Below are the code and all the weights of a small trained network. Each question names an input and a class and asks about switching units off, where a switched-off unit gives its printed mean instead of its output.

import numpy as np


def w(rows, s, z=0):
    codes = np.array(rows[::2]) - 128.0
    scale = np.full(codes.shape[1], s)
    scale[-1] = z or s
    return codes * scale


def norm(h):
    return h / np.sqrt((h * h).mean(-1, keepdims=True) + 1e-5)


def f(y):
    return np.maximum(y, 0)


def log_softmax(a):
    a = a - a.max(-1, keepdims=True)
    return a - np.log(np.exp(a).sum(-1, keepdims=True))


def net(x, mask):
    res = np.array(x, float).reshape(1, 3) / 4 @ E
    u = 0
    for l in range(2):
        y = f(norm(res) @ A[l][:, :-1].T + A[l][:, -1])
        res = res + np.where(mask[u : u + 9], y, B[l][:, -1]) @ B[l][:, :-1]
        u += 9
    return log_softmax(norm(res)[-1] @ U[:, :-1].T + U[:, -1])


A, B = {}, {}
E = w([
[127,130,57,182,140,219,122,169,8],'x0',
[153,122,30,85,134,71,54,59,61],'x1',
[107,75,154,158,226,109,107,32,132],'x2',
],0.014)
A[0] = w([
[157,133,132,128,79,128,135,205,135,14],'L0N0',
[116,150,146,209,121,117,155,148,104,8],'L0N1',
[104,117,126,139,71,175,133,184,85,53],'L0N2',
[94,127,158,184,130,163,164,234,171,51],'L0N3',
[135,84,151,109,168,52,59,84,122,1],'L0N4',
[129,201,117,150,84,194,125,214,127,22],'L0N5',
[134,188,96,117,72,173,137,253,142,110],'L0N6',
[61,65,170,190,223,127,138,78,78,6],'L0N7',
[198,149,115,53,50,122,126,162,127,61],'L0N8',
],0.014,0.0098)
B[0] = w([
[25,119,110,209,234,75,235,186,119,165],'L0N0',
[169,91,69,134,140,125,98,197,169,138],'L0N1',
[166,184,130,180,151,107,133,188,143,183],'L0N2',
[62,138,193,70,141,194,136,113,148,213],'L0N3',
[122,136,43,159,186,67,155,170,214,174],'L0N4',
[63,95,139,200,196,104,210,150,125,204],'L0N5',
[139,178,79,129,115,78,145,193,155,255],'L0N6',
[156,91,6,174,164,112,197,57,98,206],'L0N7',
[104,189,54,128,79,58,140,141,93,193],'L0N8',
],0.015,0.013)
A[1] = w([
[198,147,117,102,95,77,116,149,166,101],'L1N0',
[225,79,150,191,45,250,144,98,96,6],'L1N1',
[151,170,78,152,97,60,115,158,67,126],'L1N2',
[103,95,108,58,74,131,65,49,75,70],'L1N3',
[105,47,112,152,238,158,105,30,121,112],'L1N4',
[125,127,181,138,102,148,87,127,95,44],'L1N5',
[149,77,146,242,191,217,129,164,121,109],'L1N6',
[107,37,147,150,229,123,124,8,118,106],'L1N7',
[74,91,186,67,140,203,135,120,132,89],'L1N8',
],0.019,0.016)
B[1] = w([
[131,155,134,137,69,154,120,83,62,164],'L1N0',
[73,214,49,42,68,211,97,195,250,128],'L1N1',
[161,99,148,80,139,176,96,102,157,249],'L1N2',
[140,89,145,140,198,180,46,162,157,138],'L1N3',
[79,221,75,157,86,64,211,181,102,252],'L1N4',
[138,160,65,148,80,135,116,91,148,128],'L1N5',
[39,166,141,228,238,44,178,138,55,202],'L1N6',
[112,239,51,140,104,60,205,170,58,247],'L1N7',
[166,94,186,123,152,193,160,138,158,154],'L1N8',
],0.021,0.016)
U = w([
[134,92,202,133,160,214,182,182,168,131],'0',
[195,155,66,62,88,145,64,111,125,41],'1',
[50,165,103,210,137,6,212,188,122,228],'2',
[150,111,194,138,58,176,100,58,66,4],'3',
[147,76,142,156,230,180,44,131,139,47],'4',
],0.022,0.011)

Each question gives the input, the list of numbers given to net, and the class t.
The units are the neurons (one row each of A and B). Each row of codes is followed by its name. A weight is (code - 128) times the scale printed after its matrix; where a second scale follows, it is the last column's (A, B and U).
mask holds one flag per neuron, layer by layer. A switched-off neuron (its flag False) gives its mean, the last column of its row in B, instead of its output. The means were averaged over made-up inputs and are rounded, as every weight is.
A unit's drop is (log p(t) with every unit on - log p(t) with that unit switched off) / (log p(t) with every unit on - log p(t) with every unit switched off).
The circuit of an input: a set's keep is (log p(t) with only the set's units on - log p(t) with every unit switched off) / (log p(t) with every unit on - log p(t) with every unit switched off). Starting from the 12 units with the biggest drops (on a tie, the unit counted first), units are removed one at a time, each time the one whose removal leaves the highest keep (on an exact tie, the one counted first), for as long as the keep stays at least 0.8.
units of the circuit, in order: the units of the circuit, biggest drop first
unit that matters most: the unit with the biggest drop
k most important neurons: the k neurons with the biggest drops, biggest first
k most important neurons of layer l: the k neurons of layer l with the biggest drops, biggest first
drop of u: that unit's drop, to one decimal
input [-8,-3,0], class 0: 3 most important neurons	(L0N7 L1N7 L1N4)
input [-6,5,0], class 1: 4 most important neurons	(L0N5 L1N6 L1N4 L0N7)
input [6,8,0], class 4: 3 most important neurons	(L0N5 L1N3 L0N7)
input [-8,1,-8], class 1: units of the circuit, in order	(L1N6 L1N4 L1N7 L0N5)
input [-2,3,-5], class 1: units of the circuit, in order	(L1N2 L1N6 L1N4 L1N7)
input [8,4,-5], class 4: units of the circuit, in order	(L1N4 L1N2 L1N7)
input [-4,-5,-3], class 0: units of the circuit, in order	(L1N7 L1N4 L1N6)
input [8,8,0], class 4: 4 most important neurons	(L0N5 L0N7 L0N0 L1N3)
input [-3,-8,-2], class 0: unit that matters most	L0N3
input [3,3,0], class 4: 3 most important neurons	(L0N5 L0N7 L0N0)
input [-7,0,-1], class 3: 2 most important neurons of layer 0	(L0N5 L0N0)
input [-3,-8,-3], class 0: 2 most important neurons of layer 0	(L0N3 L0N7)
input [-2,5,-4], class 1: drop of L1N1	0.0
input [3,8,-8], class 1: drop of L1N2	0.1
input [0,6,-8], class 1: unit that matters most	L1N2
